Below is a small trained network, with its code and all its weights. Each question gives an input and a class and asks what happens when units are switched off, that is, made to give their printed mean instead of their output.

import numpy as np


def w(rows, s, z=0):
    codes = np.array(rows[::2]) - 128.0
    scale = np.full(codes.shape[1], s)
    scale[-1] = z or s
    return codes * scale


def f(y):
    return np.maximum(y, 0)


def log_softmax(a):
    a = a - a.max(-1, keepdims=True)
    return a - np.log(np.exp(a).sum(-1, keepdims=True))


def net(x, mask):
    res = np.array(x, float).reshape(1, 5) / 4 @ E
    y = f(res @ A[0][:, :-1].T + A[0][:, -1])
    res = res + np.where(mask, y, B[0][:, -1]) @ B[0][:, :-1]
    return log_softmax(res[-1] @ U[:, :-1].T + U[:, -1])


A, B = {}, {}
E = w([
[96,182,191,57,124,206,67,148,79],'x0',
[119,46,134,106,26,164,144,163,97],'x1',
[157,210,126,144,75,98,68,211,161],'x2',
[70,102,71,96,170,130,150,229,155],'x3',
[124,104,250,166,125,196,178,158,202],'x4',
],0.012)
A[0] = w([
[80,113,108,113,166,125,139,189,126,46],'N1',
[103,81,117,129,164,171,157,79,85,142],'N2',
[138,139,128,167,137,118,178,107,202,253],'N3',
[83,138,120,108,182,122,145,175,155,53],'N4',
[116,157,175,96,189,136,104,123,122,110],'N5',
[189,117,157,130,135,140,102,82,132,96],'N6',
[129,75,144,105,26,118,142,133,132,110],'N7',
[87,150,126,61,97,196,116,120,100,208],'N8',
[172,107,114,185,116,117,178,151,122,153],'N9',
[88,96,113,88,142,88,111,171,141,117],'N10',
[122,142,193,117,138,188,156,142,162,254],'N11',
[126,83,131,136,9,169,144,159,84,72],'N12',
[114,150,46,72,126,90,105,106,48,102],'N13',
[128,201,130,167,193,125,121,90,194,137],'N14',
[145,97,74,176,129,99,163,109,167,203],'N15',
[179,163,115,149,68,116,72,188,166,107],'N16',
[138,155,170,154,84,99,126,78,112,46],'N17',
[152,131,149,137,107,95,88,87,81,94],'N18',
],0.014,0.0027)
B[0] = w([
[138,105,75,197,149,187,130,106,207,188],'N1',
[48,130,168,214,201,104,87,131,86,213],'N2',
[135,210,162,117,117,92,148,149,155,218],'N3',
[84,160,131,134,92,220,161,133,149,191],'N4',
[204,180,103,77,195,118,132,148,123,194],'N5',
[88,143,74,154,144,189,143,113,192,179],'N6',
[122,147,64,60,147,91,150,154,125,210],'N7',
[149,221,113,174,96,120,106,200,92,219],'N8',
[157,150,130,144,133,114,55,139,128,193],'N9',
[149,129,112,174,57,175,121,116,152,183],'N10',
[121,119,165,120,77,51,97,177,182,230],'N11',
[116,137,98,84,174,132,210,158,115,234],'N12',
[115,122,180,91,130,47,134,146,239,252],'N13',
[112,91,52,64,187,102,217,150,110,241],'N14',
[164,210,134,159,144,134,90,174,117,234],'N15',
[36,90,174,191,254,126,103,88,85,227],'N16',
[110,102,80,153,75,244,105,93,171,186],'N17',
[130,121,135,139,79,185,128,139,174,191],'N18',
],0.0089,0.016)
U = w([
[92,125,91,151,71,237,140,101,211,100],'0',
[11,104,193,168,189,112,101,109,80,139],'1',
[125,138,66,51,134,102,214,137,107,68],'2',
[122,122,219,93,68,64,133,137,216,190],'3',
[199,215,117,141,99,110,73,163,98,145],'4',
[124,145,150,135,96,104,140,132,116,234],'5',
[165,28,161,132,104,147,77,87,55,2],'6',
],0.012,0.0039)

Each question gives the input, the list of numbers given to net, and the class t.
The units are the neurons (one row each of A and B). Each row of codes is followed by its name. A weight is (code - 128) times the scale printed after its matrix; where a second scale follows, it is the last column's (A, B and U).
mask holds one flag per neuron, in row order. A switched-off neuron (its flag False) gives its mean, the last column of its row in B, instead of its output. The means were averaged over made-up inputs and are rounded, as every weight is.
A unit's drop is (log p(t) with every unit on - log p(t) with that unit switched off) / (log p(t) with every unit on - log p(t) with every unit switched off).
The circuit of an input: a set's keep is (log p(t) with only the set's units on - log p(t) with every unit switched off) / (log p(t) with every unit on - log p(t) with every unit switched off). Starting from the 12 units with the biggest drops (on a tie, the unit counted first), units are removed one at a time, each time the one whose removal leaves the highest keep (on an exact tie, the one counted first), for as long as the keep stays at least 0.8.
circuit, biggest first: the units of the circuit, biggest drop first
unit that matters most: the unit with the biggest drop
top k neurons: the k neurons with the biggest drops, biggest first
drop when u is switched off: that unit's drop, to one decimal
input [-2,-6,7,-4,-8], class 3: circuit, biggest first : N13
input [-5,-4,1,4,1], class 4: top 4 neurons : N15, N12, N17, N3
input [4,6,1,5,4], class 2: top 2 neurons : N12, N7
input [-4,-8,6,-7,8], class 2: top 2 neurons : N14, N13
input [-8,6,0,-3,3], class 4: top 3 neurons : N9, N15, N14
input [6,7,1,3,-1], class 2: top 4 neurons : N12, N15, N7, N9
input [-5,5,-6,7,3], class 0: top 3 neurons : N16, N1, N10
input [-5,-1,-2,-1,-4], class 4: top 3 neurons : N15, N11, N16
input [-8,4,0,-8,3], class 0: top 3 neurons : N17, N6, N8
input [6,6,-6,-3,8], class 3: top 3 neurons : N11, N16, N14
input [-4,5,-8,-5,-8], class 1: top 2 neurons : N2, N11
input [-4,-7,-8,8,5], class 0: drop when N4 is switched off : 1.7
input [-8,-8,2,-3,-4], class 2: drop when N10 is switched off : 0.1
input [-3,2,3,7,-6], class 0: unit that matters most : N1
input [-7,-3,7,3,4], class 1: drop when N2 is switched off : 0.0
